Below is a small trained network, with its code and all its weights. Each question gives an input and a class and asks what happens when units are switched off, that is, made to give their printed mean instead of their output.

import numpy as np


def w(rows, s, z=0):
    codes = np.array(rows[::2]) - 128.0
    scale = np.full(codes.shape[1], s)
    scale[-1] = z or s
    return codes * scale


def f(y):
    return y / 2 * (1 + np.tanh(0.7978845608 * (y + 0.044715 * y**3)))


def log_softmax(a):
    a = a - a.max(-1, keepdims=True)
    return a - np.log(np.exp(a).sum(-1, keepdims=True))


def net(x, mask):
    res = np.array(x, float).reshape(1, 6) / 4 @ E
    y = f(res @ A[0][:, :-1].T + A[0][:, -1])
    res = res + np.where(mask, y, B[0][:, -1]) @ B[0][:, :-1]
    return log_softmax(res[-1] @ U[:, :-1].T + U[:, -1])


A, B = {}, {}
E = w([
[104,160,79,153,179,144,143,128,180,128,166,147],'x0',
[97,124,120,91,111,184,123,109,140,169,98,180],'x1',
[135,128,86,85,122,107,80,152,167,87,73,156],'x2',
[169,85,143,171,155,76,159,137,136,96,125,148],'x3',
[253,126,151,100,121,59,118,175,154,120,135,100],'x4',
[148,90,110,154,128,104,127,148,103,135,167,140],'x5',
],0.011)
A[0] = w([
[133,145,111,60,151,115,93,139,182,99,127,131,81],'N0',
[116,103,76,159,143,86,133,94,146,41,105,138,244],'N1',
[253,68,149,113,69,23,128,186,69,119,142,63,87],'N2',
[154,173,40,120,115,105,93,200,213,157,136,144,104],'N3',
[156,98,131,57,128,139,141,65,205,167,121,182,254],'N4',
[135,80,140,254,197,108,223,114,110,126,189,168,166],'N5',
],0.0053,0.0042)
B[0] = w([
[160,124,109,81,149,95,127,176,151,71,139,55,144],'N0',
[135,94,45,136,74,66,113,196,89,141,23,164,188],'N1',
[102,123,123,151,84,159,172,104,112,232,127,165,254],'N2',
[140,73,138,111,157,2,76,150,232,65,133,105,168],'N3',
[97,72,52,94,80,154,123,216,129,173,111,180,199],'N4',
[76,74,44,51,75,78,98,212,60,37,31,205,221],'N5',
],0.0077,0.007)
U = w([
[82,108,130,123,72,255,156,108,62,205,111,160,224],'0',
[155,64,130,93,104,40,103,202,109,62,81,130,148],'1',
[193,210,191,177,174,86,141,103,164,100,188,22,4],'2',
],0.0066,0.0036)

Each question gives the input, the list of numbers given to net, and the class t.
The units are the neurons (one row each of A and B). Each row of codes is followed by its name. A weight is (code - 128) times the scale printed after its matrix; where a second scale follows, it is the last column's (A, B and U).
mask holds one flag per neuron, in row order. A switched-off neuron (its flag False) gives its mean, the last column of its row in B, instead of its output. The means were averaged over made-up inputs and are rounded, as every weight is.
A unit's drop is (log p(t) with every unit on - log p(t) with that unit switched off) / (log p(t) with every unit on - log p(t) with every unit switched off).
The circuit of an input: a set's keep is (log p(t) with only the set's units on - log p(t) with every unit switched off) / (log p(t) with every unit on - log p(t) with every unit switched off). Starting from all 6 units, units are removed one at a time, each time the one whose removal leaves the highest keep (on an exact tie, the one counted first), for as long as the keep stays at least 0.8.
units of the circuit, in order: the units of the circuit, biggest drop first
most important unit: the unit with the biggest drop
top k neurons: the k neurons with the biggest drops, biggest first
drop of u: that unit's drop, to one decimal
input [1,-8,-6,-1,2,0], class 0: most important unit => N2
input [7,2,-1,0,-1,0], class 1: top 3 neurons => N2, N5, N3
input [-4,5,0,3,2,-1], class 0: units of the circuit, in order => N5, N3
input [4,6,7,-4,-3,8], class 1: top 2 neurons => N3, N2
input [7,0,-3,-2,3,-6], class 2: top 3 neurons => N5, N2, N1
input [1,0,-4,-8,7,0], class 2: top 2 neurons => N5, N1
input [1,-3,-6,-2,4,1], class 0: top 4 neurons => N2, N3, N0, N1
input [6,-8,-1,-7,1,-7], class 2: units of the circuit, in order => N5, N4
input [-4,1,1,7,5,-6], class 0: units of the circuit, in order => N2, N5
input [-5,-3,-4,1,0,2], class 0: units of the circuit, in order => N2, N3
input [3,3,-4,8,-3,-3], class 1: top 2 neurons => N5, N2
input [-2,1,-1,-3,4,7], class 0: units of the circuit, in order => N2, N5
input [-7,-3,-3,6,7,5], class 0: top 2 neurons => N2, N3
input [6,-6,-6,-4,-1,-8], class 2: top 3 neurons => N2, N4, N1
input [8,1,8,-4,-6,5], class 1: top 2 neurons => N3, N2
input [-2,1,-2,0,8,8], class 0: units of the circuit, in order => N2
input [1,-8,-6,-1,-6,-1], class 1: drop of N5 => 0.9
input [-6,-7,-8,4,-6,-3], class 1: drop of N2 => 0.2
input [0,-4,-2,1,-6,7], class 1: drop of N2 => 0.3
input [-4,-1,-5,4,-4,1], class 1: drop of N2 => 0.5
